Below are the code and all the weights of a small trained network. Each question names an input and a target symbol and asks about switching units off, where a switched-off unit gives its printed mean instead of its output.

import numpy as np


def w(rows, s, z=0):
    codes = np.array(rows[::2]) - 128.0
    scale = np.full(codes.shape[1], s)
    scale[-1] = z or s
    return codes * scale


def f(y):
    return y / 2 * (1 + np.tanh(0.7978845608 * (y + 0.044715 * y**3)))


def softmax(a):
    e = np.exp(a - a.max(-1, keepdims=True))
    return e / e.sum(-1, keepdims=True)


def log_softmax(a):
    a = a - a.max(-1, keepdims=True)
    return a - np.log(np.exp(a).sum(-1, keepdims=True))


def net(x, mask):
    ids = ['γδζθλπστ'.index(c) for c in x.split()]
    T = len(ids)
    res = E[ids] + P[:T]
    r = res
    for j in range(3):
        rows = slice(2 * j, 2 * j + 2)
        q, k, v = (r @ M[0][rows].T for M in (Q, K, V))
        z = softmax(np.where(np.tri(T) > 0, q @ k.T / 2**0.5, -1e9)) @ v
        o = O[0][rows]
        res = res + np.where(mask[j], z, o[:, -1]) @ o[:, :-1]
    y = f(res @ A[0][:, :-1].T + A[0][:, -1])
    res = res + np.where(mask[3:11], y, B[0][:, -1]) @ B[0][:, :-1]
    return log_softmax(res[-1] @ U[:, :-1].T + U[:, -1])


Q, K, V, O, A, B = {}, {}, {}, {}, {}, {}
E = w([
[117,195,130],'γ',
[246,195,179],'δ',
[99,114,120],'ζ',
[167,111,140],'θ',
[131,56,126],'λ',
[161,88,138],'π',
[90,127,111],'σ',
[98,83,120],'τ',
],0.014)
P = w([
[144,101,113],'0',
[90,108,203],'1',
[191,70,124],'2',
[152,136,59],'3',
[65,126,251],'4',
[224,81,131],'5',
[152,150,63],'6',
],0.017)
Q[0] = w([
[46,217,131],'head 0',
[125,170,2],'head 0',
[125,169,237],'head 1',
[102,102,48],'head 1',
[225,180,62],'head 2',
[74,71,81],'head 2',
],0.012)
K[0] = w([
[166,105,11],'head 0',
[236,169,110],'head 0',
[55,95,172],'head 1',
[213,121,112],'head 1',
[221,162,48],'head 2',
[153,136,217],'head 2',
],0.012)
V[0] = w([
[164,23,157],'head 0',
[209,208,174],'head 0',
[89,99,196],'head 1',
[168,109,100],'head 1',
[106,137,238],'head 2',
[2,93,131],'head 2',
],0.0093)
O[0] = w([
[111,135,254,213],'head 0',
[236,193,97,198],'head 0',
[98,59,103,170],'head 1',
[176,165,161,140],'head 1',
[217,155,87,133],'head 2',
[122,188,113,1],'head 2',
],0.0093,0.0086)
A[0] = w([
[154,85,115,114],'neuron 0',
[134,28,205,177],'neuron 1',
[121,64,235,116],'neuron 2',
[33,64,207,171],'neuron 3',
[159,147,201,206],'neuron 4',
[2,210,187,232],'neuron 5',
[236,139,117,80],'neuron 6',
[85,47,44,252],'neuron 7',
],0.0099,0.0043)
B[0] = w([
[104,142,103,155],'neuron 0',
[118,160,136,251],'neuron 1',
[127,158,152,235],'neuron 2',
[152,70,139,228],'neuron 3',
[132,124,100,222],'neuron 4',
[112,148,53,175],'neuron 5',
[84,116,103,240],'neuron 6',
[4,139,122,138],'neuron 7',
],0.018,0.015)
U = w([
[170,109,91,210],'γ',
[118,248,140,253],'δ',
[91,151,135,79],'ζ',
[182,132,166,136],'θ',
[130,55,158,71],'λ',
[211,79,175,67],'π',
[79,159,113,19],'σ',
[92,123,139,40],'τ',
],0.015,0.0058)

Each question gives the input, a string of symbols that net reads in full, and the target symbol t.
The units are the heads (2 rows each of Q, K, V and O) and the neurons (one row each of A and B). Each row of codes is followed by its name. A weight is (code - 128) times the scale printed after its matrix; where a second scale follows, it is the last column's (O, A, B and U).
mask holds one flag per unit, heads first, then neurons. A switched-off unit (its flag False) gives its mean, the last column of its rows in O or B, instead of its output. The means were averaged over made-up inputs and are rounded, as every weight is.
A unit's drop is (log p(t) with every unit on - log p(t) with that unit switched off) / (log p(t) with every unit on - log p(t) with every unit switched off).
The circuit of an input: a set's keep is (log p(t) with only the set's units on - log p(t) with every unit switched off) / (log p(t) with every unit on - log p(t) with every unit switched off). Starting from all 11 units, units are removed one at a time, each time the one whose removal leaves the highest keep (on an exact tie, the one counted first), for as long as the keep stays at least 0.8.
units of the circuit, in order: the units of the circuit, biggest drop first
unit that matters most: the unit with the biggest drop
k most important neurons: the k neurons with the biggest drops, biggest first
which heads matter: for each layer, one digit per head in row order, 1 if its drop is at least 0.15 and else 0, layers parted by /
input σ δ λ π ζ δ ζ, target γ: which heads matter => 101
input τ δ λ δ π, target θ: unit that matters most => head 2
input ζ τ ζ γ γ λ, target σ: which heads matter => 100
input ζ δ π δ γ γ, target σ: units of the circuit, in order => (head 0; neuron 7; head 2; head 1)
input δ λ ζ, target π: which heads matter => 110
input λ λ ζ, target π: units of the circuit, in order => (neuron 6; head 0; neuron 3)
input δ τ δ, target λ: 3 most important neurons => (neuron 3; neuron 7; neuron 5)
input λ ζ δ δ τ λ σ, target γ: which heads matter => 111
input δ λ σ λ λ σ, target π: units of the circuit, in order => (head 0; neuron 6; neuron 5)
input γ γ π, target σ: units of the circuit, in order => (head 0; neuron 7)
input λ δ θ δ λ τ, target π: 4 most important neurons => (neuron 6; neuron 3; neuron 5; neuron 7)
input τ π θ, target θ: which heads matter => 100
input θ θ δ θ π, target π: units of the circuit, in order => (head 1; head 2; neuron 6; neuron 5)
input δ λ λ, target π: 2 most important neurons => (neuron 3; neuron 6)
input δ ζ λ δ θ π, target δ: units of the circuit, in order => (neuron 3)
input δ θ θ, target δ: 4 most important neurons => (neuron 1; neuron 3; neuron 2; neuron 0)
input δ θ λ, target δ: units of the circuit, in order => (neuron 3; head 1)
input τ π δ δ τ δ, target λ: units of the circuit, in order => (head 0; head 1)
input δ δ λ δ δ δ, target γ: units of the circuit, in order => (head 0; neuron 6)
input λ θ λ, target δ: units of the circuit, in order => (neuron 3; head 2)
input δ ζ δ λ γ δ, target σ: which heads matter => 110
input γ λ σ λ λ σ, target π: which heads matter => 110
input δ δ δ σ, target γ: units of the circuit, in order => (neuron 1; head 0)
input δ π δ δ θ, target θ: unit that matters most => head 1
